Each row has a name. Each piece below is followed by the name of the row it came from, unless a question asks for something else. Each question is about the rows just above it. Places in a row count from 1.

Columns, left to right: E Z R S
Sineb: [123 156 124  80]
robav: [ 87 161 124 160]
Pada: [122 155  94  83]
lida: [159 159 159 159]
zugu: [122 155 136 126]
duri: [104 157 118  98]
Which column holds this, read top down? [123  87 122]
E
At which places does lida hold [159]?
1 2 3 4
Row and place of [83] in the named rows:
Pada, 4
How many entries does [123 156 124  80] have?
4
How many entries does [159 159 159] have?
3
Number of entries in [159]:
1
Where in the named rows is [123]?
Sineb, 1

Columns, left to right: U D M L N
Sineb: [115 144 140  75 115]
zeda: [115 144 140 123  71]
robav: [103 153 117 178 118]
lida: [103 153 130  95 114]
Pada: [111 128 128 127 133]
zugu: [121 127 128 145 145]
duri: [ 98 176  95 116 155]
teven: [140 126 101 157  93]
nufu: [106 118 110 127 172]
Where in the named rows is [75]?
Sineb, 4
Count the entries of [ 98 176  95 116]:
4
Row and place of [117] in the named rows:
robav, 3
Every place of [127] in zugu:
2
[106] is at row and place
nufu, 1
Which column holds this, read top down? [144 144 153 153 128 127]
D
Number of entries in [115 144]:
2

Columns, left to right: K Q B T F
sova: [155 115 102 116 179]
zeda: [123 180  84 110 150]
teven: [155 115 102  70 185]
Count the entries of [123 180  84]:
3
Where in the named rows is [84]?
zeda, 3
Which column holds this, read top down? [102  84]
B

Columns, left to right: J C W Y G
nufu: [138 133 116 129 124]
duri: [ 98 123  80 130 128]
dogu: [137 126 115 128 144]
Ditub: [ 89  89 146 115 115]
Places of [116] in row nufu:
3
Places of [115] in row Ditub:
4 5

Columns, left to right: X P H A
teven: [ 72 142 126 131]
zugu: [127 122 149 108]
lida: [107  99 122 136]
nufu: [112 140 127 141]
Sineb: [119 119 119 111]
Ditub: [164 104 104 104]
duri: [ 78 112 142 167]
sova: [130 126 124 141]
Pada: [165 128  99  94]
Where in the named rows is [167]?
duri, 4
Where in the named rows is [165]?
Pada, 1
At which places does Ditub hold [104]?
2 3 4
Number of entries in [127 122 149]:
3
Count the entries of [165 128]:
2
At which places does Sineb hold [119]?
1 2 3
Row and place of [140] in the named rows:
nufu, 2

Columns, left to right: vize koge Lotub zuf noni
dogu: [171 141 160 174 174]
lida: [ 93 181  93 128 158]
zeda: [171  97 130  96  80]
zugu: [121 182 100 146  85]
Ditub: [ 83 111 140 121 110]
Sineb: [ 84 161 156 165 167]
robav: [121 182 183 117  85]
duri: [ 99 129 143 107 143]
teven: [ 83 111 140 131 118]
sova: [ 93 181 163 161 110]
Number of entries in [121 182 183 117]:
4
Number of entries in [121 182 100 146  85]:
5
Row and place of [99] in the named rows:
duri, 1
Row and place of [131] in the named rows:
teven, 4

Columns, left to right: fut matuf natuv Dezu Kab kiz gimag
Pada: [137 120 137 123 129 121 126]
Sineb: [122 121  96 140  96 138 116]
Ditub: [126 136  80 141 102 155 119]
lida: [140 116 116 140  96 121 116]
At which places does Pada hold [120]?
2
Where in the named rows is [123]?
Pada, 4
Where do [122 121  96 140  96 138 116] appear?
Sineb
How many entries does [122] have?
1
At which places does lida hold [116]?
2 3 7
Which column holds this, read top down? [126 116 119]
gimag

Columns, left to right: Tolil velit luv vafak
teven: [ 97  80 122 126]
zugu: [100 108 154 117]
dogu: [132 118 132 100]
zeda: [124 125 135 118]
sova: [151 142 124 142]
robav: [ 83  86 142 149]
lida: [134 117 111 141]
Sineb: [132 157 138 123]
Pada: [ 87 120 147 116]
Where in the named rows is [141]?
lida, 4
Which column holds this, read top down? [122 154 132 135 124 142]
luv

Columns, left to right: fus Delir tomel rige vopo
duri: [110 149 121 112  72]
zugu: [122 131  71 104 106]
Sineb: [120 129 123  97 129]
Which column holds [106 129] top down?
vopo
How many entries does [120] have?
1
Where in the named rows is [72]?
duri, 5
Count the entries of [110 149 121]:
3
Number of entries in [122 131  71 104]:
4
Which column holds this, read top down? [149 131]
Delir

Columns, left to right: Loz loma laz bokid pekub
Ditub: [145  82 143 110 140]
lida: [113 125 106 156 159]
zugu: [108 127 116 149 145]
sova: [147 147 126 147 147]
dogu: [128 121 119 127 140]
nufu: [ 78 156 152 145 164]
teven: [146 119 146 105 139]
zeda: [146 119  80 132 112]
Sineb: [127  99 141  90 147]
How many entries does [145  82 143 110 140] have?
5
Count the entries of [ 78 156 152 145 164]:
5
Which column holds this, read top down? [147 121 156]
loma
[147 140] is in which column, read top down?
pekub
Count the entries of [ 78 156]:
2
Places of [147] in row sova:
1 2 4 5

Columns, left to right: kuvi gubu vufit loriz Timo Dogok rapod gop nilu
sova: [106 125 120 130 113 136 119 126 123]
zugu: [ 82 113 147 154 116 153  69 105 118]
Sineb: [127 152 122 116 104 129 154 127 101]
robav: [112 119 143 137 142 151 118 118 147]
Pada: [109 119  94 134 125 119 116 109 120]
nufu: [ 83 135 123 137 121 135 175  87 112]
lida: [121 143 174 109 111 157 126 138 121]
duri: [158 149 114 140 140 108 150 137 138]
Ditub: [125 128 153  86 113 147 140 121 108]
teven: [103 101 162 163 142 138 107 109 137]
zeda: [179 152 144 154 149 114  98 127 128]
Count the entries of [106 125 120 130 113 136 119 126 123]:
9
Which column holds this, read top down? [123 174 114 153 162]
vufit
[103 101 162 163 142 138 107 109 137]
teven
[150] is at row and place
duri, 7
[111 140 113] is in which column, read top down?
Timo
Number of entries in [121 143 174 109 111]:
5

Columns, left to right: Nilud sebad nume lof dud Muz sirip Kel
robav: [125 125 163  91 140 130 115  87]
zugu: [129 114 110 109 129 139 158 170]
dogu: [143 137 141 103 124 132  91  86]
zeda: [100 130 128 162 113 129 122 135]
Sineb: [163 124 161 103  92 122 163 132]
Ditub: [125 118  99 124 128 124 117 121]
sova: [ 93 149 134  95 150 151 147 125]
nufu: [100 130 128 162 113 129 147 159]
duri: [163 124 161 103  92 122 122 132]
Pada: [125 125 163  91 140 130 115 177]
Row and place of [134] in the named rows:
sova, 3
Every place of [92] in duri:
5
Row and place of [150] in the named rows:
sova, 5
Row and place of [95] in the named rows:
sova, 4
Where in the named rows is [109]?
zugu, 4
Row and place of [170] in the named rows:
zugu, 8

Columns, left to right: gusa Sarod Nuzo sez
Pada: [130 107 171 173]
robav: [166 140  96 140]
zeda: [ 90 179 139 140]
teven: [ 90 179  96 175]
Ditub: [167 114 167 167]
How many entries does [90] have?
1
Every place of [140] in robav:
2 4
Places of [167] in row Ditub:
1 3 4
Which column holds this, read top down? [139  96 167]
Nuzo
Number of entries in [167 114 167 167]:
4
Number of entries in [166 140  96 140]:
4

Columns, left to right: gefo ditar Sutes Vaze ranof vikam Zume Mugor
dogu: [174 134 159 127 145 145 190  91]
Pada: [176 133  88 121 150 127 122 130]
duri: [157 134  91 168 105 189 121 136]
Ditub: [178 134 157 126 147 145 190  91]
sova: [146 134 101 142 147 128 162 126]
lida: [166 134 161 140 140 140 166  93]
teven: [177 134 157 145 146 145 133  91]
nufu: [115 134 117 149 139 129 168 124]
zeda: [ 67 134 135  93 169 135  94 101]
robav: [168 188 188 129 140 188 188 140]
Every place of [134] in teven:
2
Row and place of [117] in the named rows:
nufu, 3
How many entries does [146 134 101 142 147 128 162 126] have?
8
At which places does robav hold [188]?
2 3 6 7
Places of [140] in row lida:
4 5 6

Columns, left to right: pame tizu ril bive
sova: [122 140 133 127]
teven: [ 94 141  97 182]
robav: [111 121  91 142]
zeda: [137  95  95 137]
lida: [127 144 131 138]
duri: [119 125 121 150]
zugu: [158 106 153  96]
nufu: [101 117  71 154]
Ditub: [131 121 109 136]
Sineb: [144 128 139 110]
Number of entries in [119 125 121]:
3
Which column holds this, read top down? [111 137 127 119 158 101 131 144]
pame
Row and place of [128] in the named rows:
Sineb, 2

Columns, left to right: mup Suso ran lop garil nir raba nutod
duri: [151  81 129 122 119 158  91 127]
dogu: [169  69 135 118 143 107 137 126]
Ditub: [159  69  92 158 159 114 120 164]
robav: [139 135  83 137 115 145 100 103]
lida: [129 112 182  93  98  84 163 116]
Sineb: [153 104 113 147 135 174  79 131]
teven: [154  80 173 151 120 117 131 151]
How many entries does [154  80] have?
2
Row and place of [139] in the named rows:
robav, 1
Number of entries in [159  69  92 158 159 114 120]:
7
Places of [120] in row teven:
5
Which column holds this, read top down? [164 103 116 131]
nutod

Columns, left to right: dafi fopu Pemu Sebit bure Vufid saras
Ditub: [135 133 127 127 167 112 176]
duri: [154 140 140 140 140 154 154]
sova: [137 116 116 140 133 115 154]
nufu: [110 126 114 135 106 106 165]
Sineb: [131 129 141 117 139  96 175]
teven: [151 156 153 140 168 141 152]
Number of entries in [151 156 153 140]:
4
Where in the named rows is [131]?
Sineb, 1
Every place of [140] in duri:
2 3 4 5
Where in the named rows is [168]?
teven, 5
How many entries does [135 133 127 127 167 112 176] have?
7
Number of entries in [154 140 140 140 140]:
5
Number of entries in [137 116 116 140 133 115 154]:
7

Columns, left to right: punip luni gilo nari Kul
dogu: [124 115 135 141 133]
robav: [132 132 137 137 154]
nufu: [131 115 135 131 133]
Sineb: [ 97 127 170  99 135]
teven: [124 115 135 141 136]
Which column holds this, read top down? [137 131  99 141]
nari
[136] is at row and place
teven, 5
Which column holds [124 132 131] top down?
punip
[127] is at row and place
Sineb, 2
At which places does robav hold [137]?
3 4
At which places does robav hold [132]?
1 2

Columns, left to right: vol mome liba misu tir depar guzo vas dit kurak
Pada: [ 87 156 161 124 132 109 110 135 131 155]
nufu: [160 153 186 140 103 112 109 173 164 156]
Sineb: [120 150 171 115 131 106  61 148  76  65]
How many entries does [120 150 171] have?
3
[109 112] is in which column, read top down?
depar
Count the entries of [160 153 186]:
3
Row and place of [110] in the named rows:
Pada, 7
Count the entries of [ 87 156 161 124 132 109 110 135]:
8
Count the entries of [160 153 186 140 103 112 109 173 164 156]:
10

Columns, left to right: rim peg peme panid
teven: [ 66 162 167 111]
Pada: [133 144 155 143]
Sineb: [ 89 182 146  93]
zeda: [156 156 156 113]
sova: [133 150 134 147]
zugu: [ 66 135 130  93]
lida: [109 137 140 123]
nufu: [130 135 130 135]
duri: [130 138 131 137]
dogu: [111 161 135  94]
robav: [120 145 133 110]
Ditub: [133 148 134 145]
Which column holds [ 66 133  89 156 133  66 109 130 130 111 120] top down?
rim
Every place of [156] in zeda:
1 2 3
Which column holds this, read top down? [138 161]
peg

Columns, left to right: zipi gan Vumi nid zal tatu
nufu: [134 141 129 127  88 126]
Ditub: [116 105 140 102 143 131]
duri: [139  81 120 179 125 126]
sova: [120 163 120 142  97 124]
lida: [125 136 114  96 116 124]
Sineb: [102 102 102 103 103 132]
dogu: [144 145 127  86 173 125]
Pada: [143 142 127  99 179 133]
teven: [122  99 126  99 122 124]
zeda: [103 148 123  99 122 122]
robav: [128 129 116 176 116 137]
Which column holds this, read top down? [ 88 143 125  97 116 103 173 179]
zal
Every place of [102] in Sineb:
1 2 3

Columns, left to right: kesak sim kivu lepi vipo bazom
dogu: [137 157 126  95 137 137]
Sineb: [ 80 166  96 143 158 122]
nufu: [141 121 163 147 145 131]
robav: [ 73 131 104 120 122 161]
Ditub: [150 159 162 100 116 119]
Pada: [162 119 105  98 158 158]
sova: [162 119 105 131  92 147]
duri: [ 92 122 102 145 100 117]
teven: [ 73 131 104 120 108 140]
zugu: [140 119 105 131  92 147]
At which places does dogu hold [137]?
1 5 6
How many entries does [162 119] have?
2
Number of entries in [140 119 105 131  92 147]:
6

Columns, left to right: badab tumis gir Zuno Kuner funo nerig Metu
Pada: [143 137  82 131 137 123 127 179]
dogu: [145  61 171 141 145  90 153 153]
zeda: [114 165 141 165 151 140 130 125]
sova: [133 136 139 171 130 117 185 130]
Count the entries of [133 136 139 171 130 117 185 130]:
8
[ 90 140 117] is in which column, read top down?
funo

Columns, left to right: para taf Bonu Git Vum Bom Zuvu
robav: [120  95 158 174  80  84  81]
duri: [174 149 115  81 166 109 130]
zugu: [ 80  80 112  80 103  80 157]
dogu: [134 128  85 107  92  89 105]
lida: [119 126 115 101 107  87 159]
Ditub: [139 107 175  84  90  89 107]
How many entries does [119 126 115] have?
3
At which places does zugu hold [80]?
1 2 4 6
[109] is at row and place
duri, 6

Columns, left to right: lidop zaku Rege subad Nelu buz Zag Zedi rifiz Nuvu
Pada: [115 143 113  68 140 170 143  97  74 107]
zugu: [ 94 180 113  94  94 170  91 105  91  94]
lida: [ 92 177 107  74 127 165 132 106  83 100]
zeda: [ 98 178 110  76 130 163 132 106  84  95]
Which column holds this, read top down? [ 97 105]
Zedi
Every place of [143] in Pada:
2 7
At which places does zugu hold [91]?
7 9
How many entries does [ 92 177 107  74 127 165] have?
6
How many entries does [ 94 180 113  94  94 170  91 105  91  94] have?
10
Which column holds [165 163] top down?
buz

Columns, left to right: mano fesi ropuz Vozez Vede Guva
Sineb: [127 131 132 126 124 185]
Ditub: [127 131 132 126 124 131]
dogu: [129  95 129  95 134 129]
lida: [129  94 125 124 160 130]
teven: [107 111 128 136 124 121]
Which column holds this, read top down? [126 126  95]
Vozez
Which column holds [131 131  95  94] top down?
fesi
Which column holds this, read top down? [124 134 160 124]
Vede
Places of [95] in row dogu:
2 4
[ 95 124 136] is in which column, read top down?
Vozez
Which column holds [ 95 124] top down?
Vozez

Columns, left to right: lur mizu tofi Fer Gorir kevo sifar keze Mufi
zugu: [138 116 123 135 132 141 132 123 114]
zeda: [103 141 111 104 140 144 139 138 145]
sova: [103 155 113 107 129 141 141 146 145]
Pada: [142 102 120 128 154 144 123 103 126]
teven: [154  95 102 131 174 188 133 146 145]
duri: [142  88 120 128 154 144 123 103 126]
lida: [138 102  98 124 163 177 141 107 114]
dogu: [142 116 129 138 124 139 130 127 114]
Sineb: [142 120 119 138 126 144 141 127 108]
nufu: [154  95 102 131 174 188 133  91 105]
Ditub: [138 102  98 124 163 177 141 127 145]
robav: [165  88 108 142 180 182 125  75  99]
How many entries does [103 155 113 107] have?
4
[120  95] is in which column, read top down?
mizu
Places of [114] in row dogu:
9

Columns, left to right: Mubab Gefof nifan budo
dogu: [146 168 122 161]
zugu: [ 70  82  89 135]
zeda: [117 144  70 129]
robav: [ 98 105 104 104]
teven: [112 135  99 136]
Ditub: [ 75  88  77 103]
Sineb: [ 64 126  70 123]
Pada: [123 123 111 111]
nufu: [ 71  78  71 110]
duri: [143 163 123 139]
sova: [ 96 111  99 130]
lida: [61 70 64 90]
Where in the named rows is [110]?
nufu, 4
[ 64 123  71 143  96] is in which column, read top down?
Mubab
Places of [71] in row nufu:
1 3
Row and place of [161] in the named rows:
dogu, 4
At which places does Pada hold [111]?
3 4

Columns, left to right: mulad palik Kis bip dofa
sova: [125 138 141 138 138]
dogu: [126 102 126 102 115]
Pada: [140 148  89 137 140]
Which column holds [102 148] top down?
palik
[115 140] is in which column, read top down?
dofa
[115] is at row and place
dogu, 5
At which places does sova hold [125]?
1
Every place of [140] in Pada:
1 5
At which places does sova hold [138]?
2 4 5
Every place of [126] in dogu:
1 3

